Below are the code and all the weights of a small trained network. Each question names an input and a class and asks about switching units off, where a switched-off unit gives its printed mean instead of its output.

import numpy as np


def w(rows, s, z=0):
    codes = np.array(rows[::2]) - 128.0
    scale = np.full(codes.shape[1], s)
    scale[-1] = z or s
    return codes * scale


def norm(h):
    return h / np.sqrt((h * h).mean(-1, keepdims=True) + 1e-5)


def f(y):
    return y / 2 * (1 + np.tanh(0.7978845608 * (y + 0.044715 * y**3)))


def log_softmax(a):
    a = a - a.max(-1, keepdims=True)
    return a - np.log(np.exp(a).sum(-1, keepdims=True))


def net(x, mask):
    res = np.array(x, float).reshape(1, 3) / 4 @ E
    u = 0
    for l in range(2):
        y = f(norm(res) @ A[l][:, :-1].T + A[l][:, -1])
        res = res + np.where(mask[u : u + 4], y, B[l][:, -1]) @ B[l][:, :-1]
        u += 4
    return log_softmax(norm(res)[-1] @ U[:, :-1].T + U[:, -1])


A, B = {}, {}
E = w([
[3,56,213,129],'x0',
[121,144,127,122],'x1',
[156,251,142,228],'x2',
],0.0056)
A[0] = w([
[80,189,135,81,109],'0.n1',
[126,149,251,121,100],'0.n2',
[84,142,133,148,2],'0.n3',
[131,155,164,217,212],'0.n4',
],0.012,0.0034)
B[0] = w([
[166,90,166,119,131],'0.n1',
[27,6,86,119,194],'0.n2',
[79,169,79,136,125],'0.n3',
[110,153,41,95,253],'0.n4',
],0.013,0.005)
A[1] = w([
[48,46,217,82,136],'1.n1',
[246,94,166,70,84],'1.n2',
[94,149,156,118,57],'1.n3',
[67,75,202,136,4],'1.n4',
],0.011,0.0035)
B[1] = w([
[170,157,152,143,254],'1.n1',
[8,81,86,147,188],'1.n2',
[110,151,90,203,116],'1.n3',
[149,103,119,105,173],'1.n4',
],0.018,0.0082)
U = w([
[26,53,45,100,205],'0',
[125,125,166,175,44],'1',
[110,195,196,100,2],'2',
[249,38,207,81,210],'3',
[249,184,38,61,211],'4',
[188,110,95,108,39],'5',
[145,154,153,135,33],'6',
],0.016,0.0095)

Each question gives the input, the list of numbers given to net, and the class t.
The units are the neurons (one row each of A and B). Each row of codes is followed by its name. A weight is (code - 128) times the scale printed after its matrix; where a second scale follows, it is the last column's (A, B and U).
mask holds one flag per neuron, layer by layer. A switched-off neuron (its flag False) gives its mean, the last column of its row in B, instead of its output. The means were averaged over made-up inputs and are rounded, as every weight is.
A unit's drop is (log p(t) with every unit on - log p(t) with that unit switched off) / (log p(t) with every unit on - log p(t) with every unit switched off).
The circuit of an input: a set's keep is (log p(t) with only the set's units on - log p(t) with every unit switched off) / (log p(t) with every unit on - log p(t) with every unit switched off). Starting from all 8 units, units are removed one at a time, each time the one whose removal leaves the highest keep (on an exact tie, the one counted first), for as long as the keep stays at least 0.8.
units of the circuit, in order: the units of the circuit, biggest drop first
unit that matters most: the unit with the biggest drop
top k neurons: the k neurons with the biggest drops, biggest first
drop when u is switched off: that unit's drop, to one decimal
input [-7,-3,0], class 0: top 4 neurons : (1.n2 0.n4 1.n1 0.n3)
input [1,-7,-6], class 3: units of the circuit, in order : (1.n1 0.n4)
input [-8,6,-5], class 0: top neuron : (1.n2)
input [-8,7,-1], class 0: top 3 neurons : (1.n2 0.n4 1.n1)
input [-5,8,0], class 0: top 3 neurons : (0.n4 1.n2 1.n1)
input [0,-8,3], class 4: top 3 neurons : (1.n2 0.n4 0.n2)
input [7,4,0], class 3: top 3 neurons : (1.n2 1.n1 0.n4)
input [-5,7,-1], class 0: top 2 neurons : (0.n4 1.n2)
input [-7,-1,-2], class 0: units of the circuit, in order : (1.n2 0.n4)
input [3,7,-8], class 3: drop when 0.n2 is switched off : 0.0
input [-2,8,1], class 4: drop when 1.n4 is switched off : -0.1
input [1,6,-7], class 3: drop when 1.n1 is switched off : 0.6
input [0,-4,1], class 4: drop when 0.n4 is switched off : 0.3
input [1,-5,-6], class 3: unit that matters most : 1.n1
